[[104 107 124 105 130 106 112 108 109 126 106 123 108 127 109]
 [149 120 131 115 124 141 124 141 150 131 141 137 143 131 119]]
Counting starts at 1.
The entry directly below 112: 124
Which number is the entry in the bottom-right corner?
Answer: 119
The entry in row 1 and column 1 is 104
Which number is the top-right entry?
Answer: 109
The entry just right of the smallest entry: 107
The bottom entry of the column that holds the smallest entry is 149
Which number is the entry directly above the largest entry?
Answer: 109
Which number is the entry just left of the largest entry?
Answer: 141
Which number is the largest entry?
Answer: 150

[[118 125 142 124 117]
 [137 118 139 135 126]
 [119 123 139 123 116]
 [145 118 112 135 139]
 [150 115 126 142 138]
 [126 121 137 128 121]
 [125 127 107 122 133]
 [129 125 107 126 136]
 [100 136 124 113 121]
 [104 132 137 116 116]
 [147 117 115 136 138]]
Indices start at 1.
The entry just left of the centre entry: 121
The entry in row 2 and column 1 -> 137
Read off the entry directly above the centre entry.
A: 126
Read off the entry at row 1, column 3.
A: 142
Read off the entry directly above the largest entry.
A: 145
Read off the entry directly below the centre entry.
A: 107
The entry just right of 122: 133
The bottom-right entry is 138
The entry at the centre: 137
The entry directly below the largest entry: 126
Read off the entry just right of 113.
A: 121
The entry in row 1 and column 2 -> 125
The entry at row 3, column 3: 139
The bottom-left entry is 147
The entry just right of the largest entry: 115
Read off the top-right entry.
A: 117
Read off the entry directly above the smallest entry.
A: 129
The entry directly below 127 is 125
Read off the top-left entry.
A: 118

Questions about the matrix below. Rows and columns are numbered from 1.
1) Which number is the entry in the top-left corner?
2) Which number is the entry in the bottom-right corner?
3) Which number is the entry in row 1 and column 2?
4) Which number is the entry directly below the largest entry?
5) Which number is the entry directly above 143?
6) Which number is the entry in the bottom-left corner?
7) Which number is the entry at row 1, column 3?
8) Which number is the entry at row 3, column 1?
[[127 114 154 129 139]
 [123 138 131 127 131]
 [130 128 121 112 143]
 [125 119 124 122 131]
 [129 113 134 125 115]
 [117 115 122 128 125]
 [127 148 126 115 128]
 [133 112 124 126 125]]
1) 127
2) 125
3) 114
4) 131
5) 131
6) 133
7) 154
8) 130

grid =
[[120 123 124 127 125 126 124 116 113 135 139 128 123]
 [123 126 130 133 135 136 125 117 114 144 150 130 127]
 [120 128 126 133 125 127 132 114 111 148 155 137 127]
 [122 129 127 133 125 127 133 117 114 146 152 138 128]
 [123 130 127 133 124 126 134 118 116 146 150 138 129]
 [142 141 136 133 129 128 142 147 151 124 118 138 139]
 [142 141 136 133 129 128 143 148 152 123 117 138 139]
 [121 128 127 133 127 129 131 114 111 148 154 136 127]
 [122 128 126 132 125 127 131 117 114 144 149 136 127]
 [120 128 126 132 124 126 131 115 112 145 151 136 127]
 [121 127 125 131 123 125 130 117 114 142 146 135 126]]
Counting starts at 1.
Give the entry in the top-left corner.
A: 120
The bottom-right entry is 126
Give the entry in the bottom-left corner.
A: 121
The entry in row 3 and column 2 -> 128
The entry at row 2, column 1: 123
The entry at row 1, column 2 -> 123
Give the top entry of the column that holds the largest entry.
A: 139
Give the entry at row 3, column 1.
A: 120
The entry in row 2 and column 2 -> 126
Give the entry directly below 134.
A: 142
The entry directly below 149 -> 151
The entry just right of the largest entry is 137
Give the top-right entry.
A: 123
Give the entry in row 1 and column 3.
A: 124
Give the largest entry.
A: 155
Give the entry just right of the centre entry.
A: 147

W = [129 142 119 145 144 128 132 151 128 132 110 133 140]
The entry just right of 144 -> 128
The entry just left of the largest entry?
Answer: 132
The entry just left of 144?
Answer: 145
The entry just right of 151: 128

Read these off the row that follows.
1) Find the third entry from the left.
2) Find the third largest entry.
3) Find the 1st entry from the right.
4) Find the 1st entry.
5) Find the third entry from the right.
[137 113 124 132 114 137 119 139 155 141 131 137 120 131 106 123]
1) 124
2) 139
3) 123
4) 137
5) 131

X = [135 142 112 143 140 106 114 134 103 115 101 121 119 128]
The entry just left of the largest entry -> 112
The entry just left of 101 -> 115

B =
[[124, 128, 119, 116, 133, 121, 143, 134, 149, 119, 140, 132, 123, 126, 123],
 [126, 130, 142, 123, 122, 126, 125, 133, 106, 148, 125, 125, 128, 121, 135],
 [119, 128, 139, 123, 122, 122, 128, 138, 114, 145, 142, 122, 125, 115, 131],
 [136, 135, 130, 149, 128, 143, 115, 118, 123, 129, 118, 130, 131, 136, 136],
 [122, 124, 130, 103, 127, 113, 143, 138, 127, 133, 131, 128, 125, 121, 124],
 [127, 126, 117, 146, 132, 134, 122, 123, 146, 113, 140, 126, 128, 131, 123],
 [128, 139, 124, 145, 132, 139, 129, 131, 146, 126, 146, 133, 121, 127, 135],
 [134, 121, 119, 139, 130, 132, 118, 115, 133, 111, 116, 125, 136, 139, 120],
 [122, 129, 120, 141, 131, 130, 128, 131, 146, 119, 151, 126, 124, 124, 124],
 [123, 133, 123, 141, 130, 133, 129, 133, 145, 125, 153, 128, 122, 122, 129],
 [121, 132, 140, 120, 123, 124, 131, 139, 114, 147, 137, 126, 123, 116, 134],
 [134, 133, 125, 154, 129, 143, 115, 119, 133, 122, 128, 129, 130, 134, 132]]
The last entry, reading row by row: 132
The third entry from the end, reading row by row is 130
Find the second entry, reading row by row.
Answer: 128
Find the 2nd-last entry, reading row by row.
Answer: 134
Find the 4th entry, reading row by row.
Answer: 116
Find the smallest entry in the first column.
Answer: 119
The bottom entry of the column that holds the smallest entry is 154
The minimum -> 103
The 3rd smallest entry is 111
Find the entry in the top-right corner.
Answer: 123
The entry just right of the smallest entry: 127
The second entry on the main diagonal -> 130
The 3rd entry on the main diagonal is 139
The first entry in reading order -> 124
Find the smallest entry in the last column.
Answer: 120
Find the second smallest entry.
Answer: 106
Find the largest entry in the last column.
Answer: 136
Find the fourth-last entry, reading row by row.
Answer: 129
The largest entry in the first row: 149
The entry in the bottom-left corner -> 134
The entry just left of the largest entry -> 125
The entry directly above 148 is 119

a =
[[100 120  99 128 108 137 128]
 [118 113 103 123 137 101 130]]
Indices start at 1.
Find the entry at row 1, column 2.
120
The entry at row 1, column 1 -> 100
The entry directly above 123: 128

x =
[[121 135 124 114 129 122 122 121 140 133 133 127 117 125]
 [143 125 137 116 126 150 138 146 133 125 124 134 128 116]
 [140 115 133 113 116 147 136 141 138 115 129 133 132 122]
 [128 121 114 126 121 123 117 127 135 124 136 136 116 134]
 [137 120 134 109 119 149 134 140 142 116 129 133 128 118]
 [134 136 118 124 133 138 122 135 128 136 131 138 117 120]]
The entry directly above the smallest entry is 126
The bottom-right entry: 120
The bottom entry of the column that holds the smallest entry is 124
The second largest entry: 149
Report the entry just right of the smallest entry.
Answer: 119
The top entry of the column that holds the smallest entry is 114
The entry directly below 149: 138
The second smallest entry is 113
The first entry of the largest entry's row is 143
The entry just right of the largest entry -> 138
The third entry from the end, reading row by row -> 138
Report the entry just left of the smallest entry.
Answer: 134
The entry directly above 131 -> 129
Report the largest entry.
Answer: 150
Report the first entry in reading order.
Answer: 121
Report the smallest entry in the last column.
Answer: 116
The entry directly below 150: 147
The 3rd entry on the diagonal from the top-right corner: 133
The entry in the top-right corner -> 125
The last entry of the smallest entry's row: 118
Report the second entry on the main diagonal.
Answer: 125
Report the 2nd entry on the diagonal from the top-right corner.
Answer: 128
Report the entry in the bottom-left corner.
Answer: 134
The entry just right of 142 is 116
The first entry in the row that holds the smallest entry is 137
